Below are the code and all the weights of a small trained network. Each question names an input and a class and asks about switching units off, where a switched-off unit gives its printed mean instead of its output.

import numpy as np


def w(rows, s, z=0):
    codes = np.array(rows[::2]) - 128.0
    scale = np.full(codes.shape[1], s)
    scale[-1] = z or s
    return codes * scale


def f(y):
    return y / 2 * (1 + np.tanh(0.7978845608 * (y + 0.044715 * y**3)))


def log_softmax(a):
    a = a - a.max(-1, keepdims=True)
    return a - np.log(np.exp(a).sum(-1, keepdims=True))


def net(x, mask):
    res = np.array(x, float).reshape(1, 4) / 4 @ E
    y = f(res @ A[0][:, :-1].T + A[0][:, -1])
    res = res + np.where(mask, y, B[0][:, -1]) @ B[0][:, :-1]
    return log_softmax(res[-1] @ U[:, :-1].T + U[:, -1])


A, B = {}, {}
E = w([
[175,200,183,172,66,63,182,254,161],'x0',
[136,173,209,185,140,90,134,53,128],'x1',
[51,157,182,33,83,78,108,128,143],'x2',
[93,123,60,125,6,164,180,51,82],'x3',
],0.0082)
A[0] = w([
[89,126,170,45,110,109,140,139,122,100],'n1',
[121,129,135,100,193,147,107,24,136,117],'n2',
[129,135,208,190,98,111,128,47,147,118],'n3',
[114,111,97,91,124,135,133,165,123,254],'n4',
[87,129,135,43,118,111,125,149,132,94],'n5',
[134,135,191,198,125,88,147,86,114,124],'n6',
[167,150,133,129,81,88,150,207,152,126],'n7',
[186,119,63,250,149,144,150,123,132,125],'n8',
[109,155,82,146,40,128,159,93,107,112],'n9',
[129,141,117,150,122,100,134,151,117,75],'n10',
[135,103,18,69,102,149,125,239,139,85],'n11',
[153,138,109,144,41,151,136,103,118,108],'n12',
[137,139,163,105,250,116,101,195,132,93],'n13',
[83,112,102,70,183,142,113,99,113,111],'n14',
[108,109,87,98,168,128,106,108,119,88],'n15',
[147,139,159,175,57,110,167,197,124,102],'n16',
[177,119,51,209,165,142,148,138,117,82],'n17',
[110,116,95,150,60,131,152,111,123,97],'n18',
[121,150,185,159,71,130,132,172,128,105],'n19',
[125,132,134,135,140,120,116,156,125,91],'n20',
[77,144,195,59,84,75,113,98,148,123],'n21',
],0.012,0.0092)
B[0] = w([
[127,125,162,132,115,197,116,125,123,188],'n1',
[127,119,55,123,104,121,141,147,131,241],'n2',
[130,200,133,145,161,103,181,119,104,209],'n3',
[114,200,111,113,146,45,56,172,142,252],'n4',
[143,117,166,131,129,195,131,127,111,181],'n5',
[125,174,120,131,147,102,160,126,117,202],'n6',
[127,117,66,123,108,133,110,134,130,253],'n7',
[116,150,162,98,113,183,63,148,119,254],'n8',
[131,78,164,128,143,83,134,128,159,228],'n9',
[128,103,123,138,121,175,166,115,129,132],'n10',
[138,181,150,162,157,159,254,70,89,235],'n11',
[140,86,156,140,140,107,134,121,151,195],'n12',
[129,54,192,139,134,77,157,97,154,243],'n13',
[138,112,79,139,106,150,141,128,123,209],'n14',
[127,101,104,138,97,159,180,110,130,173],'n15',
[117,91,61,119,110,141,123,112,124,244],'n16',
[131,119,164,118,106,206,112,137,123,211],'n17',
[132,62,164,136,141,114,145,117,138,186],'n18',
[131,117,82,126,119,147,135,131,123,203],'n19',
[133,95,130,133,120,145,165,110,128,130],'n20',
[134,135,168,115,124,198,77,146,119,229],'n21',
],0.028,0.0091)
U = w([
[120,142,194,89,115,220,74,171,120,94],'0',
[107,87,11,131,81,141,145,133,152,77],'1',
[140,41,194,152,165,83,141,106,236,107],'2',
[132,215,136,180,187,132,193,97,78,157],'3',
[71,202,116,100,164,50,48,208,159,253],'4',
],0.012,0.0058)

Each question gives the input, the list of numbers given to net, and the class t.
The units are the neurons (one row each of A and B). Each row of codes is followed by its name. A weight is (code - 128) times the scale printed after its matrix; where a second scale follows, it is the last column's (A, B and U).
mask holds one flag per neuron, in row order. A switched-off neuron (its flag False) gives its mean, the last column of its row in B, instead of its output. The means were averaged over made-up inputs and are rounded, as every weight is.
A unit's drop is (log p(t) with every unit on - log p(t) with that unit switched off) / (log p(t) with every unit on - log p(t) with every unit switched off).
The circuit of an input: a set's keep is (log p(t) with only the set's units on - log p(t) with every unit switched off) / (log p(t) with every unit on - log p(t) with every unit switched off). Starting from the 12 units with the biggest drops (on a tie, the unit counted first), units are removed one at a time, each time the one whose removal leaves the highest keep (on an exact tie, the one counted first), for as long as the keep stays at least 0.8.
circuit, biggest first: the units of the circuit, biggest drop first
unit that matters most: the unit with the biggest drop
top k neurons: the k neurons with the biggest drops, biggest first
drop of u: that unit's drop, to one decimal
input [-1,0,0,-7], class 2: circuit, biggest first -> [n13]
input [5,-7,6,7], class 2: top 4 neurons -> [n9; n18; n12; n8]
input [4,-4,-4,-5], class 2: top 3 neurons -> [n13; n21; n2]
input [-3,-4,6,7], class 2: top 3 neurons -> [n9; n8; n18]
input [-3,6,2,-1], class 3: top 2 neurons -> [n4; n3]
input [8,-8,1,-8], class 1: top 4 neurons -> [n7; n16; n19; n9]
input [-6,0,6,-8], class 2: top 2 neurons -> [n13; n8]
input [8,4,-7,-7], class 1: top 4 neurons -> [n16; n7; n21; n19]
input [4,7,5,0], class 3: top 3 neurons -> [n3; n6; n8]
input [8,-7,-5,-6], class 1: top 2 neurons -> [n7; n16]
input [0,-4,1,-1], class 3: top 2 neurons -> [n11; n8]
input [4,-5,1,-3], class 3: top 2 neurons -> [n11; n2]
input [1,-4,-6,-3], class 0: drop of n8 -> 0.1
input [-4,-7,-4,7], class 2: drop of n3 -> 0.2
input [0,5,0,-2], class 3: unit that matters most -> n4
input [1,-8,5,-2], class 3: drop of n11 -> 1.8
